Below are the code and all the weights of a small trained network. Each question names an input and a class and asks about switching units off, where a switched-off unit gives its printed mean instead of its output.

import numpy as np


def w(rows, s, z=0):
    codes = np.array(rows[::2]) - 128.0
    scale = np.full(codes.shape[1], s)
    scale[-1] = z or s
    return codes * scale


def f(y):
    return np.maximum(y, 0)


def log_softmax(a):
    a = a - a.max(-1, keepdims=True)
    return a - np.log(np.exp(a).sum(-1, keepdims=True))


def net(x, mask):
    res = np.array(x, float).reshape(1, 7) / 4 @ E
    y = f(res @ A[0][:, :-1].T + A[0][:, -1])
    res = res + np.where(mask, y, B[0][:, -1]) @ B[0][:, :-1]
    return log_softmax(res[-1] @ U[:, :-1].T + U[:, -1])


A, B = {}, {}
E = w([
[254,75,161,191,140,122],'x0',
[172,226,118,155,78,154],'x1',
[152,168,185,69,194,106],'x2',
[102,101,145,139,36,58],'x3',
[210,170,114,63,27,120],'x4',
[173,45,93,82,106,128],'x5',
[111,94,12,89,141,65],'x6',
],0.0073)
A[0] = w([
[198,90,240,87,132,144,230],'N0',
[192,118,80,143,97,171,255],'N1',
[205,111,62,183,114,139,140],'N2',
[43,174,68,11,134,105,125],'N3',
[83,77,63,126,111,146,158],'N4',
[194,100,255,113,140,157,193],'N5',
[90,120,73,19,47,76,144],'N6',
[94,138,108,130,224,155,170],'N7',
[127,75,114,70,219,117,96],'N8',
[115,244,159,161,118,195,209],'N9',
[142,204,217,102,118,93,209],'N10',
[116,37,167,191,110,181,188],'N11',
[108,22,88,205,124,121,174],'N12',
[56,77,186,251,139,70,223],'N13',
],0.0086,0.0029)
B[0] = w([
[141,39,40,141,94,107,222],'N0',
[142,106,115,92,114,168,222],'N1',
[163,101,86,41,153,145,209],'N2',
[117,171,135,97,91,109,225],'N3',
[31,125,127,151,84,103,207],'N4',
[79,82,28,149,95,82,225],'N5',
[134,152,98,114,46,63,253],'N6',
[157,161,137,92,161,158,202],'N7',
[112,152,126,71,183,150,199],'N8',
[75,156,124,177,144,213,229],'N9',
[68,123,114,186,86,137,208],'N10',
[93,98,119,143,132,146,216],'N11',
[68,71,99,171,140,131,239],'N12',
[1,127,143,191,121,199,248],'N13',
],0.0094,0.0077)
U = w([
[136,146,157,76,187,112,35],'0',
[223,143,120,122,142,133,159],'1',
[87,76,122,195,107,133,153],'2',
[176,127,205,159,122,91,2],'3',
[101,191,172,144,121,203,159],'4',
[211,124,254,155,127,89,20],'5',
[141,149,116,91,33,51,141],'6',
[164,58,103,96,136,173,159],'7',
],0.012,0.0044)

Each question gives the input, the list of numbers given to net, and the class t.
The units are the neurons (one row each of A and B). Each row of codes is followed by its name. A weight is (code - 128) times the scale printed after its matrix; where a second scale follows, it is the last column's (A, B and U).
mask holds one flag per neuron, in row order. A switched-off neuron (its flag False) gives its mean, the last column of its row in B, instead of its output. The means were averaged over made-up inputs and are rounded, as every weight is.
A unit's drop is (log p(t) with every unit on - log p(t) with that unit switched off) / (log p(t) with every unit on - log p(t) with every unit switched off).
The circuit of an input: a set's keep is (log p(t) with only the set's units on - log p(t) with every unit switched off) / (log p(t) with every unit on - log p(t) with every unit switched off). Starting from the 12 units with the biggest drops (on a tie, the unit counted first), units are removed one at a time, each time the one whose removal leaves the highest keep (on an exact tie, the one counted first), for as long as the keep stays at least 0.8.
units of the circuit, in order: the units of the circuit, biggest drop first
most important unit: the unit with the biggest drop
k most important neurons: the k neurons with the biggest drops, biggest first
drop of u: that unit's drop, to one decimal
input [7,6,5,-6,-3,2,-8], class 2: units of the circuit, in order	(N5)
input [-2,7,1,-5,-3,8,-5], class 7: 3 most important neurons	(N13; N4; N0)
input [-6,-6,-8,-7,7,-3,-1], class 6: units of the circuit, in order	(N13; N3)
input [-2,-7,2,-3,3,3,-6], class 7: 3 most important neurons	(N13; N4; N6)
input [5,1,-6,-1,1,-8,7], class 7: units of the circuit, in order	(N2; N10)
input [5,5,-8,-3,3,-4,5], class 7: units of the circuit, in order	(N2; N1)
input [-1,8,1,-6,2,2,-8], class 2: 2 most important neurons	(N5; N0)
input [-1,-4,7,-7,8,0,7], class 6: 2 most important neurons	(N6; N3)
input [-3,-6,0,1,4,1,-6], class 6: 2 most important neurons	(N13; N12)
input [7,6,6,8,3,-4,0], class 2: 2 most important neurons	(N10; N6)
input [1,8,5,-2,-4,-1,3], class 4: 2 most important neurons	(N9; N0)
input [8,1,7,-6,5,-4,-5], class 2: 2 most important neurons	(N10; N5)
input [6,8,-1,-8,-1,-8,-7], class 2: 2 most important neurons	(N5; N0)
input [7,5,-5,-7,-5,8,-4], class 7: most important unit	N2
input [5,2,-8,-5,-1,8,4], class 7: drop of N2	0.4
input [5,-3,-6,-1,7,-4,2], class 7: drop of N5	0.0
input [4,4,-5,-7,2,-2,5], class 7: drop of N2	0.2
